Below are the code and all the weights of a small trained network. Each question names an input and a target symbol and asks about switching units off, where a switched-off unit gives its printed mean instead of its output.

import numpy as np


def w(rows, s, z=0):
    codes = np.array(rows[::2]) - 128.0
    scale = np.full(codes.shape[1], s)
    scale[-1] = z or s
    return codes * scale


def norm(h):
    return h / np.sqrt((h * h).mean(-1, keepdims=True) + 1e-5)


def f(y):
    return y / 2 * (1 + np.tanh(0.7978845608 * (y + 0.044715 * y**3)))


def softmax(a):
    e = np.exp(a - a.max(-1, keepdims=True))
    return e / e.sum(-1, keepdims=True)


def log_softmax(a):
    a = a - a.max(-1, keepdims=True)
    return a - np.log(np.exp(a).sum(-1, keepdims=True))


def net(x, mask):
    ids = ['ΓΔΛΦΩαβεμτψ'.index(c) for c in x.split()]
    T = len(ids)
    res = E[ids] + P[:T]
    r = norm(res)
    for j in range(2):
        rows = slice(3 * j, 3 * j + 3)
        q, k, v = (r @ M[0][rows].T for M in (Q, K, V))
        z = softmax(np.where(np.tri(T) > 0, q @ k.T / 3**0.5, -1e9)) @ v
        o = O[0][rows]
        res = res + np.where(mask[j], z, o[:, -1]) @ o[:, :-1]
    y = f(norm(res) @ A[0][:, :-1].T + A[0][:, -1])
    res = res + np.where(mask[2:14], y, B[0][:, -1]) @ B[0][:, :-1]
    return log_softmax(norm(res)[-1] @ U[:, :-1].T + U[:, -1])


Q, K, V, O, A, B = {}, {}, {}, {}, {}, {}
E = w([
[141,115,119,55,146,180,103],'Γ',
[128,132,97,130,175,93,171],'Δ',
[177,66,159,121,202,109,117],'Λ',
[181,157,2,121,124,129,187],'Φ',
[89,114,120,83,122,57,162],'Ω',
[84,126,137,161,152,181,100],'α',
[164,127,189,102,185,129,187],'β',
[99,160,206,131,166,106,130],'ε',
[80,197,79,142,104,129,118],'μ',
[175,178,171,136,170,96,78],'τ',
[103,120,130,194,129,143,138],'ψ',
],0.027)
P = w([
[129,98,45,149,254,164,169],'0',
[116,114,62,150,238,155,177],'1',
[121,125,66,145,216,147,176],'2',
[120,106,76,149,198,146,161],'3',
[126,101,84,154,179,139,151],'4',
[122,97,89,155,156,138,149],'5',
[122,90,97,161,138,131,143],'6',
[123,81,110,162,121,125,130],'7',
[121,76,118,163,100,126,125],'8',
[116,83,129,158,73,122,127],'9',
[111,82,141,163,58,123,118],'10',
[103,70,152,176,45,119,94],'11',
],0.009)
Q[0] = w([
[93,82,72,136,75,150,98],'h1',
[105,142,103,149,164,154,94],'h1',
[161,168,112,72,64,103,62],'h1',
[156,210,127,49,2,97,104],'h2',
[115,146,176,186,228,132,143],'h2',
[151,94,90,123,53,145,110],'h2',
],0.014)
K[0] = w([
[76,118,67,72,167,165,124],'h1',
[102,155,107,162,145,154,98],'h1',
[165,144,73,112,247,121,149],'h1',
[103,131,59,125,233,116,120],'h2',
[145,155,139,155,45,130,120],'h2',
[122,158,106,114,174,144,163],'h2',
],0.016)
V[0] = w([
[80,152,154,184,2,130,69],'h1',
[71,75,227,114,111,95,42],'h1',
[172,198,148,171,187,42,111],'h1',
[97,128,128,180,64,150,177],'h2',
[111,231,96,178,85,54,16],'h2',
[185,214,221,141,129,81,151],'h2',
],0.0067)
O[0] = w([
[87,154,82,141,224,162,199,2],'h1',
[161,80,42,127,158,200,103,108],'h1',
[178,76,111,39,81,150,121,193],'h1',
[239,191,218,164,140,39,147,105],'h2',
[104,126,123,2,179,103,107,63],'h2',
[158,178,231,136,197,171,215,133],'h2',
],0.0071,0.0054)
A[0] = w([
[117,239,141,156,100,188,5,52],'n1',
[219,255,129,161,235,195,115,142],'n2',
[100,156,131,87,121,234,177,205],'n3',
[79,61,109,110,91,44,169,114],'n4',
[46,104,85,196,196,123,210,117],'n5',
[161,133,214,124,61,219,53,177],'n6',
[135,70,184,251,111,115,209,1],'n7',
[63,202,195,152,88,168,79,76],'n8',
[196,194,99,134,179,125,72,145],'n9',
[227,33,156,137,203,128,172,169],'n10',
[216,137,88,125,153,171,207,78],'n11',
[56,94,102,195,148,223,99,89],'n12',
],0.009,0.0041)
B[0] = w([
[55,151,125,97,148,70,88,151],'n1',
[171,30,125,181,126,4,94,188],'n2',
[149,86,84,115,129,173,96,160],'n3',
[61,47,181,128,154,146,82,198],'n4',
[154,168,153,90,103,169,98,207],'n5',
[150,125,89,160,78,199,98,186],'n6',
[138,144,194,115,50,184,130,192],'n7',
[141,115,117,160,254,139,185,143],'n8',
[84,138,162,147,29,65,121,145],'n9',
[71,206,110,126,110,148,131,254],'n10',
[151,68,133,202,192,88,113,155],'n11',
[143,145,137,91,97,77,188,176],'n12',
],0.01,0.0079)
U = w([
[87,120,116,157,121,172,96,19],'Γ',
[154,79,49,102,56,209,90,77],'Δ',
[164,79,30,189,82,95,187,242],'Λ',
[159,98,109,70,184,194,149,252],'Φ',
[71,10,139,118,73,100,179,101],'Ω',
[48,197,51,167,104,130,118,101],'α',
[139,142,169,197,151,23,179,6],'β',
[145,156,159,54,169,92,134,150],'ε',
[130,137,160,168,43,187,208,212],'μ',
[162,72,123,238,197,151,133,99],'τ',
[195,135,108,103,87,76,48,176],'ψ',
],0.012,0.0021)

Each question gives the input, a string of symbols that net reads in full, and the target symbol t.
The units are the heads (3 rows each of Q, K, V and O) and the neurons (one row each of A and B). Each row of codes is followed by its name. A weight is (code - 128) times the scale printed after its matrix; where a second scale follows, it is the last column's (O, A, B and U).
mask holds one flag per unit, heads first, then neurons. A switched-off unit (its flag False) gives its mean, the last column of its rows in O or B, instead of its output. The means were averaged over made-up inputs and are rounded, as every weight is.
A unit's drop is (log p(t) with every unit on - log p(t) with that unit switched off) / (log p(t) with every unit on - log p(t) with every unit switched off).
The circuit of an input: a set's keep is (log p(t) with only the set's units on - log p(t) with every unit switched off) / (log p(t) with every unit on - log p(t) with every unit switched off). Starting from the 12 units with the biggest drops (on a tie, the unit counted first), units are removed one at a time, each time the one whose removal leaves the highest keep (on an exact tie, the one counted first), for as long as the keep stays at least 0.8.
units of the circuit, in order: the units of the circuit, biggest drop first
most important unit: the unit with the biggest drop
top k neurons: the k neurons with the biggest drops, biggest first
which heads matter: for each layer, one digit per head in row order, 1 if its drop is at least 0.15 and else 0, layers parted by /
input Φ ε Ω β Ω β β Ω ψ μ β, target β: top neuron : n5
input β ψ Φ Δ ψ ε, target β: which heads matter : 01
input τ Ω ψ Δ ε ε ε Ω α, target τ: top 2 neurons : n2, n10
input β Ω Λ τ Λ τ Ω Λ, target Φ: units of the circuit, in order : h2, n2
input τ Ω Ω Λ Ω Ω β β ψ Ω Ω ψ, target μ: which heads matter : 10
input ε μ Ω ψ ψ Δ ε β β Λ, target μ: units of the circuit, in order : h2, n10
input β β τ ψ Γ Ω Φ μ Δ β α, target μ: which heads matter : 11
input Λ Δ τ β Ω μ Ω Ω ψ ε α β, target τ: which heads matter : 10
input β ε ε ε μ ε α ε Γ β, target τ: units of the circuit, in order : n11, h1
input ε μ Δ Γ Φ Λ α, target α: units of the circuit, in order : h2, n12, h1, n1
input Ω Ω β Λ Ω Γ Ω ε Ω τ β, target Φ: units of the circuit, in order : h2, h1
input ε Ω α Λ, target α: top 3 neurons : n10, n2, n4
input ε τ μ ε Δ Λ Ω μ β Ω Ω Λ, target Γ: units of the circuit, in order : n10, h1
input α α Ω Ω Ω Ω α, target α: units of the circuit, in order : h2, n1, n12, h1
input ψ α Δ α Δ, target α: units of the circuit, in order : h2, n2, n5
input τ Λ μ β, target ε: units of the circuit, in order : h2, n10
input ε Λ Ω Φ β Γ Δ, target μ: which heads matter : 01
input τ τ α τ Ω Ω Ω Λ, target Γ: units of the circuit, in order : n10
input Ω β Ω Ω Ω β Φ β Ω Δ, target μ: units of the circuit, in order : n7, n2
input Ω β Ω Γ Ω Ω Δ, target Γ: top 3 neurons : n4, n5, n2
input μ ε Γ Φ ψ β ε ψ Ω ε μ β, target ε: units of the circuit, in order : h2
input ε Ω ε Φ β μ ε β μ Ω α, target ε: top 2 neurons : n12, n5
input ψ ε α α Ω Δ, target α: top 4 neurons : n2, n5, n10, n3
input Δ ε Ω Ω Ω α τ Δ ψ ψ β, target β: units of the circuit, in order : h2, h1, n2
input Δ τ Ω ε Δ, target τ: top 2 neurons : n11, n12
input τ Γ Λ Ω Ω ε α, target τ: top 2 neurons : n2, n3
input ε Ω α ψ, target μ: most important unit : n7
input μ μ τ ψ Ω β β ψ Ω ε, target β: top 2 neurons : n2, n4
input ψ ψ Γ μ Φ Δ, target ε: top 2 neurons : n5, n2
input μ β Γ Λ, target μ: which heads matter : 11
